Here is a tiny trained network, its code and every weight. The questions are about switching its units off for an input and a class, where a switched-off unit gives its printed mean instead of its output.

import numpy as np


def w(rows, s, z=0):
    codes = np.array(rows[::2]) - 128.0
    scale = np.full(codes.shape[1], s)
    scale[-1] = z or s
    return codes * scale


def norm(h):
    return h / np.sqrt((h * h).mean(-1, keepdims=True) + 1e-5)


def f(y):
    return y / 2 * (1 + np.tanh(0.7978845608 * (y + 0.044715 * y**3)))


def log_softmax(a):
    a = a - a.max(-1, keepdims=True)
    return a - np.log(np.exp(a).sum(-1, keepdims=True))


def net(x, mask):
    res = np.array(x, float).reshape(1, 7) / 4 @ E
    u = 0
    for l in range(2):
        y = f(norm(res) @ A[l][:, :-1].T + A[l][:, -1])
        res = res + np.where(mask[u : u + 3], y, B[l][:, -1]) @ B[l][:, :-1]
        u += 3
    return log_softmax(norm(res)[-1] @ U[:, :-1].T + U[:, -1])


A, B = {}, {}
E = w([
[140,134,253],'x0',
[99,243,186],'x1',
[198,79,39],'x2',
[188,100,210],'x3',
[65,90,56],'x4',
[50,126,89],'x5',
[48,101,60],'x6',
],0.0056)
A[0] = w([
[130,111,115,17],'L0N1',
[231,2,70,73],'L0N2',
[40,193,154,254],'L0N3',
],0.0084,0.0027)
B[0] = w([
[198,47,102,104],'L0N1',
[245,98,134,253],'L0N2',
[107,157,141,233],'L0N3',
],0.012,0.0041)
A[1] = w([
[195,8,116,234],'L1N1',
[255,44,27,2],'L1N2',
[3,41,47,204],'L1N3',
],0.0083,0.00045)
B[1] = w([
[201,117,34,206],'L1N1',
[250,128,126,255],'L1N2',
[140,49,103,175],'L1N3',
],0.013,0.0063)
U = w([
[214,125,77,81],'0',
[56,253,191,252],'1',
[17,89,72,23],'2',
],0.015,0.0028)

Each question gives the input, the list of numbers given to net, and the class t.
The units are the neurons (one row each of A and B). Each row of codes is followed by its name. A weight is (code - 128) times the scale printed after its matrix; where a second scale follows, it is the last column's (A, B and U).
mask holds one flag per neuron, layer by layer. A switched-off neuron (its flag False) gives its mean, the last column of its row in B, instead of its output. The means were averaged over made-up inputs and are rounded, as every weight is.
A unit's drop is (log p(t) with every unit on - log p(t) with that unit switched off) / (log p(t) with every unit on - log p(t) with every unit switched off).
The circuit of an input: a set's keep is (log p(t) with only the set's units on - log p(t) with every unit switched off) / (log p(t) with every unit on - log p(t) with every unit switched off). Starting from all 6 units, units are removed one at a time, each time the one whose removal leaves the highest keep (on an exact tie, the one counted first), for as long as the keep stays at least 0.8.
units of the circuit, in order: the units of the circuit, biggest drop first
unit that matters most: the unit with the biggest drop
top k neurons: the k neurons with the biggest drops, biggest first
k most important neurons of layer l: the k neurons of layer l with the biggest drops, biggest first
drop when u is switched off: that unit's drop, to one decimal
input [-7,3,3,0,4,8,1], class 2: units of the circuit, in order : (L0N2 L1N2)
input [4,-1,-1,-3,0,5,4], class 2: unit that matters most : L1N3
input [-8,2,-3,2,-6,-3,0], class 1: units of the circuit, in order : (L0N2 L1N2 L1N1)
input [4,-6,-5,-3,-1,-3,-3], class 1: units of the circuit, in order : (L0N2 L1N2 L1N1)
input [-8,-2,-3,5,1,3,5], class 2: top 2 neurons : (L0N2 L1N3)
input [-3,-7,-8,2,6,3,2], class 2: top 2 neurons : (L0N2 L1N2)
input [-4,8,7,1,2,0,3], class 2: 2 most important neurons of layer 1 : (L1N2 L1N1)
input [6,-5,-5,1,-2,-2,-2], class 1: units of the circuit, in order : (L0N2 L1N2)
input [-2,-3,-5,-8,-1,-6,-8], class 1: units of the circuit, in order : (L0N2 L1N2 L1N1)
input [5,2,7,-3,6,3,7], class 2: top 2 neurons : (L0N2 L1N2)
input [-2,3,2,-8,-4,3,3], class 2: 2 most important neurons of layer 1 : (L1N3 L1N2)
input [-5,4,-2,-5,-7,-6,-5], class 1: drop when L1N2 is switched off : 0.1
input [4,1,-2,-8,7,-5,6], class 2: drop when L1N3 is switched off : 0.2
input [8,0,-1,0,-6,-6,3], class 1: most important neuron of layer 1 : (L1N2)
input [-4,6,-3,6,7,-2,7], class 2: drop when L0N3 is switched off : -0.1
